Look-ups in named tables: a row name and a column name give one cell, copied from the table.

Table timi
|  | vop | dav | foz | ket | komuziz | biba | poz | tasagot |
|---|---|---|---|---|---|---|---|---|
| nama | -5562 | -7493 | -5946 | -1144 | -1604 | 1250 | -7393 | -2720 |
| sabudu | -1578 | -4811 | 1313 | -2191 | -1689 | 4944 | 2797 | 2822 |
| nefe | 1338 | 1045 | -789 | -2597 | -3650 | -4632 | -5379 | -1980 |
| pap | -6398 | -4552 | -3212 | 296 | 963 | -669 | -3656 | -5793 |
| sakez | -1954 | -3314 | 1617 | -3121 | -1017 | 5720 | 3637 | 2801 |
| savakes | 1528 | 1594 | -197 | -3517 | -3784 | -7532 | -5283 | -3217 |
| fosil | -6877 | -3696 | -1722 | 742 | 985 | -1583 | -1618 | -6722 |
| gozabi | -1647 | -3725 | 425 | -2682 | -1502 | 3964 | 5226 | 2831 |
| saz | 1708 | 2279 | 118 | -3920 | -2708 | -8748 | -7673 | -2712 |
| giz | -8290 | -2221 | -2204 | 1322 | 2158 | -1891 | -805 | -6621 |
| zam | -2644 | -4852 | 1873 | -1246 | 328 | 2993 | 5180 | 3300 |

What is the biba of savakes in timi?
-7532
What is the ket of zam in timi?
-1246
What is the komuziz of zam in timi?
328
What is the ket of saz in timi?
-3920
What is the ket of nama in timi?
-1144
What is the vop of sakez in timi?
-1954
What is the foz of nama in timi?
-5946
What is the poz of savakes in timi?
-5283
What is the poz of nama in timi?
-7393
What is the vop of nefe in timi?
1338
What is the komuziz of savakes in timi?
-3784
What is the vop of nama in timi?
-5562
What is the foz of gozabi in timi?
425
What is the dav of nama in timi?
-7493
What is the vop of saz in timi?
1708
What is the foz of zam in timi?
1873
What is the dav of sabudu in timi?
-4811

Table movu
|  | deg | giz | tafavob | rulop | gese | zeteb | sev | temi |
|---|---|---|---|---|---|---|---|---|
| gedolu | 0.0 | 0.1 | -0.2 | -0.1 | -0.1 | 0.2 | 0.1 | -0.3 |
| gafulu | -0.3 | -0.1 | 0.0 | -0.4 | -0.5 | 0.4 | 0.0 | 0.1 |
| tifon | 0.0 | -0.1 | 0.0 | -0.1 | 0.1 | 0.6 | 0.3 | -0.2 |
| rad | -0.4 | -0.2 | -0.3 | -0.1 | -0.3 | 0.1 | 0.1 | 0.1 |
| pivo | 0.1 | -0.2 | -0.1 | -0.1 | 0.2 | 0.0 | -0.3 | -0.1 |
| pumor | -0.2 | 0.1 | -0.2 | 0.0 | -0.2 | -0.2 | -0.2 | -0.5 |

pivo, tafavob => -0.1
gafulu, temi => 0.1
tifon, sev => 0.3
pivo, sev => -0.3
tifon, zeteb => 0.6
pivo, giz => -0.2
tifon, rulop => -0.1
pumor, gese => -0.2
tifon, giz => -0.1
pumor, giz => 0.1
pumor, zeteb => -0.2
rad, gese => -0.3
gedolu, deg => 0.0
gafulu, tafavob => 0.0
Row with the largest deg: pivo

repasob
|  | fivena | dirubal | sadonom | gezasug | sagol | dobi | riloguv | mogutav | babi |
|---|---|---|---|---|---|---|---|---|---|
| fuf | 124 | 172 | 181 | 82 | 83 | 138 | 116 | 89 | 89 |
| betukip | 90 | 108 | 129 | 60 | 95 | 164 | 163 | 132 | 97 |
| zal | 183 | 106 | 106 | 104 | 203 | 188 | 221 | 129 | 183 |
| menade | 180 | 126 | 112 | 68 | 116 | 210 | 213 | 102 | 111 |
| nagena | 238 | 177 | 121 | 121 | 112 | 181 | 149 | 84 | 109 |
| depez | 183 | 170 | 138 | 79 | 89 | 181 | 147 | 84 | 92 |
| liv | 169 | 196 | 170 | 224 | 103 | 111 | 108 | 89 | 111 |
| movedu | 62 | 90 | 117 | 77 | 148 | 127 | 143 | 209 | 151 |
| vaz | 207 | 159 | 120 | 82 | 101 | 196 | 170 | 87 | 101 |
| sen | 69 | 95 | 117 | 63 | 122 | 148 | 161 | 177 | 122 |

What is the dobi of menade in repasob? 210
What is the riloguv of depez in repasob? 147
What is the fivena of zal in repasob? 183
What is the babi of sen in repasob? 122
What is the riloguv of fuf in repasob? 116
What is the mogutav of vaz in repasob? 87
What is the dirubal of movedu in repasob? 90
What is the gezasug of liv in repasob? 224
What is the babi of vaz in repasob? 101
What is the mogutav of nagena in repasob? 84
What is the dirubal of zal in repasob? 106
What is the sadonom of betukip in repasob? 129
What is the gezasug of zal in repasob? 104
What is the dobi of vaz in repasob? 196
What is the sagol of vaz in repasob? 101
What is the dobi of fuf in repasob? 138
What is the fivena of liv in repasob? 169

